Below are the code and all the weights of a small trained network. Each question names an input and a class and asks about switching units off, where a switched-off unit gives its printed mean instead of its output.

import numpy as np


def w(rows, s, z=0):
    codes = np.array(rows[::2]) - 128.0
    scale = np.full(codes.shape[1], s)
    scale[-1] = z or s
    return codes * scale


def f(y):
    return y / 2 * (1 + np.tanh(0.7978845608 * (y + 0.044715 * y**3)))


def log_softmax(a):
    a = a - a.max(-1, keepdims=True)
    return a - np.log(np.exp(a).sum(-1, keepdims=True))


def net(x, mask):
    res = np.array(x, float).reshape(1, 5) / 4 @ E
    y = f(res @ A[0][:, :-1].T + A[0][:, -1])
    res = res + np.where(mask, y, B[0][:, -1]) @ B[0][:, :-1]
    return log_softmax(res[-1] @ U[:, :-1].T + U[:, -1])


A, B = {}, {}
E = w([
[146,109,123,153,147,120,120,113,85,145,135,96],'x0',
[136,114,246,88,221,104,84,145,69,15,126,149],'x1',
[146,147,131,135,102,110,134,103,112,124,139,127],'x2',
[108,107,169,133,50,218,199,152,77,126,102,173],'x3',
[91,192,66,200,189,166,148,101,102,80,152,165],'x4',
],0.012)
A[0] = w([
[96,130,174,105,95,127,196,192,11,36,138,147,101],'n0',
[141,122,68,156,105,93,208,77,206,153,202,47,233],'n1',
[107,212,89,132,188,130,111,119,92,78,102,136,118],'n2',
[109,204,100,185,148,87,139,164,130,123,190,112,219],'n3',
[166,95,132,132,59,192,164,158,130,151,80,117,168],'n4',
[72,163,158,196,188,121,91,99,133,160,110,181,115],'n5',
[103,154,83,203,114,182,161,143,83,115,111,166,120],'n6',
[67,169,75,173,95,196,171,145,102,144,125,127,192],'n7',
[238,111,163,1,190,48,105,145,122,112,138,129,254],'n8',
[105,149,56,177,161,110,107,174,180,180,81,76,158],'n9',
[128,191,35,98,97,56,107,116,187,123,174,90,209],'n10',
],0.0089,0.0025)
B[0] = w([
[96,76,123,137,95,136,151,180,91,99,62,194,224],'n0',
[86,97,254,131,133,160,143,172,103,175,140,135,234],'n1',
[162,122,49,162,171,147,97,178,90,32,200,95,190],'n2',
[112,100,87,144,129,131,108,136,172,80,128,165,185],'n3',
[225,148,108,96,231,146,179,172,55,209,139,60,206],'n4',
[195,166,141,128,125,149,60,121,130,64,134,111,166],'n5',
[137,127,192,125,209,54,176,88,215,102,121,161,198],'n6',
[138,205,137,148,175,54,153,108,137,112,126,143,213],'n7',
[102,101,94,64,160,126,207,99,147,140,188,187,249],'n8',
[132,99,133,162,121,157,130,123,163,127,64,202,203],'n9',
[131,55,120,199,133,146,73,151,77,161,101,138,217],'n10',
],0.0092,0.014)
U = w([
[103,54,80,72,56,134,134,150,107,190,79,137,252],'0',
[104,181,125,91,184,39,198,23,197,123,179,151,63],'1',
[134,162,150,214,126,130,92,157,142,51,70,160,92],'2',
[129,200,2,86,117,133,56,181,110,55,193,83,60],'3',
[228,248,125,85,133,150,141,169,96,179,121,21,104],'4',
],0.0082,0.0025)

Each question gives the input, the list of numbers given to net, and the class t.
The units are the neurons (one row each of A and B). Each row of codes is followed by its name. A weight is (code - 128) times the scale printed after its matrix; where a second scale follows, it is the last column's (A, B and U).
mask holds one flag per neuron, in row order. A switched-off neuron (its flag False) gives its mean, the last column of its row in B, instead of its output. The means were averaged over made-up inputs and are rounded, as every weight is.
A unit's drop is (log p(t) with every unit on - log p(t) with that unit switched off) / (log p(t) with every unit on - log p(t) with every unit switched off).
The circuit of an input: a set's keep is (log p(t) with only the set's units on - log p(t) with every unit switched off) / (log p(t) with every unit on - log p(t) with every unit switched off). Starting from all 11 units, units are removed one at a time, each time the one whose removal leaves the highest keep (on an exact tie, the one counted first), for as long as the keep stays at least 0.8.
units of the circuit, in order: the units of the circuit, biggest drop first
unit that matters most: the unit with the biggest drop
top k neurons: the k neurons with the biggest drops, biggest first
drop when u is switched off: that unit's drop, to one decimal
input [-8,-3,7,-1,5], class 2: top 2 neurons => [n8; n10]
input [0,-8,0,0,8], class 2: units of the circuit, in order => [n8]
input [6,0,1,6,1], class 1: top 3 neurons => [n6; n10; n7]
input [4,1,-7,-2,8], class 3: top 3 neurons => [n2; n1; n0]
input [-2,3,-6,2,-3], class 0: units of the circuit, in order => [n6; n7]
input [2,-4,-2,-3,1], class 2: top 2 neurons => [n8; n4]
input [-1,-4,8,1,-8], class 4: top 2 neurons => [n4; n0]
input [8,7,7,0,7], class 3: top 3 neurons => [n2; n1; n9]
input [-2,1,-2,0,-6], class 1: top 4 neurons => [n10; n0; n8; n1]
input [-8,5,-1,-1,1], class 3: units of the circuit, in order => [n6; n1; n9]
input [0,1,3,0,5], class 3: units of the circuit, in order => [n2; n1]
input [5,-3,3,3,-1], class 4: top 2 neurons => [n8; n4]
input [-8,-4,-5,2,-2], class 4: units of the circuit, in order => [n4; n0]
input [7,-5,-2,8,6], class 1: unit that matters most => n6
input [-7,-3,7,5,1], class 1: top 2 neurons => [n6; n7]
input [8,8,-3,1,-6], class 0: top 2 neurons => [n0; n6]
input [-8,-7,-1,0,6], class 2: top 3 neurons => [n10; n8; n9]
input [6,6,-7,-1,0], class 1: drop when n0 is switched off => -0.1
input [0,6,-4,6,-1], class 0: drop when n1 is switched off => 0.0
input [-8,7,-2,-1,2], class 3: drop when n1 is switched off => 0.1
input [-2,-2,-8,8,1], class 1: units of the circuit, in order => [n6]
